<27>: [120 143 134 119]
<11>: [122 141 122 138]
<113>: [120 128 147 128]
<8>: [177  52 141 168]
<121>: [116 150 133 152]
<146>: [112 168 127 159]
<213>: [161  91  65 138]
<95>: [177 104 141 168]
<142>: [161  66  67  65]
<123>: [111 176  99 122]
gone <142>: [161  65  67]
[66]
gone <123>: [ 99 111 176]
[122]
gone <142>: [ 65  67 161]
[66]

<27>: [110  68 123  97 120 125 133 112  59 119]
<213>: [148 174 138 136 135 139 129 132 174 139]
<113>: [145 178 135 148 135 137 121 135 181 138]
<39>: [170 186 156  95 138 156 155 119 168 151]
<11>: [149 187 137 149 136 140 136 135 188 141]
<121>: [144 158 121 169 131 120 132 145 172 127]
<146>: [126 173 120 187 133 126  94 145 189 130]
<95>: [128  82 133  75 123 125 162 116  70 123]
gone <121>: [121 172 169 120 127 132 144 131 158]
[145]
gone <121>: [172 132 121 158 169 145 127 131 144]
[120]
gone <213>: [139 138 132 174 129 174 139 136 135]
[148]
gone <11>: [140 141 136 137 149 188 136 187 149]
[135]
gone <121>: [120 169 132 127 145 172 144 121 158]
[131]
gone <39>: [156 186 151 138 168 155 156  95 119]
[170]
gone <113>: [135 121 135 138 178 137 181 135 145]
[148]

<39>: [122 122  87  91 113  79 119 117 120 120 114 111 124 118  95  87 113 121
 120  75 113 122 123 110]
<8>: [138 101  91  80  99  83 103 132 103 119 106  97 103 106  88 101 100  85
 103  79  97 101 107  99]
<142>: [179  53 124  57  55 118  58 171  52 158 104  62  56  56 100 127  57 114
  57 106  66  55  54  56]
gone <142>: [118  56 158 100  57  54  55 104  58 106  53 124  52  56 114  56 179  55
  57 127 171  57  66]
[62]
gone <142>: [100  54  66  57  55  62  57 114  56 158 106  56 127  52 118  55 179 104
  56 124  57  58 171]
[53]
gone <142>: [ 66 100  62  55 124 171  57  56 104  56 118  53 127  58  57 158  52  57
 114 106  56  55  54]
[179]
gone <39>: [120 120 117  79 114 123 120  95 122 121 113 111 122 113 124  87  91 118
 110  87 122 119 113]
[75]
gone <142>: [ 57  55  55  56  58  56  56 106 114 124 104  57  57 118  53 179  54  66
  62 171  52 158 127]
[100]
gone <142>: [118  55 158 106  58  56  57  56  66  57  53 100 104 114  54 124 179  62
 127  56  55  57  52]
[171]
gone <39>: [122 121  91 113 120  79 110 120 122 113  75 117 119 114 122 123 120  87
  87 111 113 124  95]
[118]

